Below are the code and all the weights of a small trained network. Each question names an input and a class and asks about switching units off, where a switched-off unit gives its printed mean instead of its output.

import numpy as np


def w(rows, s, z=0):
    codes = np.array(rows[::2]) - 128.0
    scale = np.full(codes.shape[1], s)
    scale[-1] = z or s
    return codes * scale


def f(y):
    return np.maximum(y, 0)


def log_softmax(a):
    a = a - a.max(-1, keepdims=True)
    return a - np.log(np.exp(a).sum(-1, keepdims=True))


def net(x, mask):
    res = np.array(x, float).reshape(1, 5) / 4 @ E
    y = f(res @ A[0][:, :-1].T + A[0][:, -1])
    res = res + np.where(mask, y, B[0][:, -1]) @ B[0][:, :-1]
    return log_softmax(res[-1] @ U[:, :-1].T + U[:, -1])


A, B = {}, {}
E = w([
[39,12,141,91,138],'x0',
[176,124,215,6,131],'x1',
[17,149,185,147,191],'x2',
[31,161,63,2,12],'x3',
[130,133,216,208,24],'x4',
],0.0082)
A[0] = w([
[142,166,48,90,157,147],'n1',
[62,129,87,110,114,146],'n2',
[249,101,249,54,214,131],'n3',
[54,145,93,175,240,134],'n4',
[174,159,134,39,126,131],'n5',
[73,132,81,172,167,63],'n6',
[38,148,88,81,130,91],'n7',
[139,137,101,116,172,25],'n8',
[25,143,76,75,158,133],'n9',
[198,154,171,67,154,87],'n10',
[114,145,127,163,141,2],'n11',
[45,195,67,130,102,81],'n12',
[228,78,123,204,151,96],'n13',
[179,124,172,151,213,132],'n14',
[79,27,110,129,50,111],'n15',
[149,225,192,190,173,169],'n16',
[109,107,129,110,178,38],'n17',
[177,195,60,105,102,73],'n18',
[166,27,59,114,30,154],'n19',
[125,1,25,140,135,194],'n20',
[15,143,137,54,64,109],'n21',
[133,241,140,62,178,121],'n22',
[209,212,79,182,48,153],'n23',
],0.011,0.008)
B[0] = w([
[87,185,66,64,90,195],'n1',
[56,107,122,91,169,189],'n2',
[137,24,38,238,142,249],'n3',
[52,133,156,160,190,217],'n4',
[90,110,66,177,202,194],'n5',
[110,91,100,250,208,165],'n6',
[48,110,223,76,194,193],'n7',
[83,218,26,126,103,135],'n8',
[77,140,188,71,221,215],'n9',
[97,18,74,234,183,178],'n10',
[75,179,213,187,112,133],'n11',
[45,121,40,200,191,187],'n12',
[64,208,133,128,236,232],'n13',
[77,117,123,235,103,215],'n14',
[144,42,110,50,104,201],'n15',
[57,120,160,178,55,231],'n16',
[143,66,38,221,254,142],'n17',
[86,216,29,122,95,183],'n18',
[221,107,69,63,95,222],'n19',
[209,83,61,55,154,232],'n20',
[78,163,95,49,128,234],'n21',
[75,44,102,223,114,186],'n22',
[80,162,18,60,105,247],'n23',
],0.0087,0.012)
U = w([
[159,126,148,71,178,1],'0',
[131,116,115,131,246,213],'1',
[86,130,231,107,128,92],'2',
[171,93,98,116,86,171],'3',
[164,102,201,202,146,44],'4',
[148,227,106,112,107,201],'5',
[211,169,101,126,142,46],'6',
],0.013,0.0066)

Each question gives the input, the list of numbers given to net, and the class t.
The units are the neurons (one row each of A and B). Each row of codes is followed by its name. A weight is (code - 128) times the scale printed after its matrix; where a second scale follows, it is the last column's (A, B and U).
mask holds one flag per neuron, in row order. A switched-off neuron (its flag False) gives its mean, the last column of its row in B, instead of its output. The means were averaged over made-up inputs and are rounded, as every weight is.
A unit's drop is (log p(t) with every unit on - log p(t) with that unit switched off) / (log p(t) with every unit on - log p(t) with every unit switched off).
The circuit of an input: a set's keep is (log p(t) with only the set's units on - log p(t) with every unit switched off) / (log p(t) with every unit on - log p(t) with every unit switched off). Starting from the 12 units with the biggest drops (on a tie, the unit counted first), units are removed one at a time, each time the one whose removal leaves the highest keep (on an exact tie, the one counted first), for as long as the keep stays at least 0.8.
circuit, biggest first: the units of the circuit, biggest drop first
top k neurons: the k neurons with the biggest drops, biggest first
drop of u: that unit's drop, to one decimal
input [8,0,-6,3,0], class 3: circuit, biggest first	n19
input [1,2,-5,4,0], class 3: circuit, biggest first	n13, n19
input [-1,-7,-4,5,0], class 5: circuit, biggest first	n3, n18
input [4,-4,3,0,6], class 3: circuit, biggest first	n13, n9
input [4,5,-6,8,-4], class 0: top 2 neurons	n19, n3
input [-8,-6,-1,5,-7], class 5: top 2 neurons	n18, n1
input [0,-3,-6,8,0], class 5: circuit, biggest first	n18, n3
input [-5,-1,-3,5,-5], class 5: top 3 neurons	n18, n1, n3
input [3,-6,-4,8,6], class 3: top 4 neurons	n19, n15, n13, n4
input [-4,-4,4,7,7], class 5: top 2 neurons	n3, n23
input [2,-3,6,4,7], class 2: drop of n3	0.2
input [-4,-5,1,-6,8], class 5: drop of n23	0.5
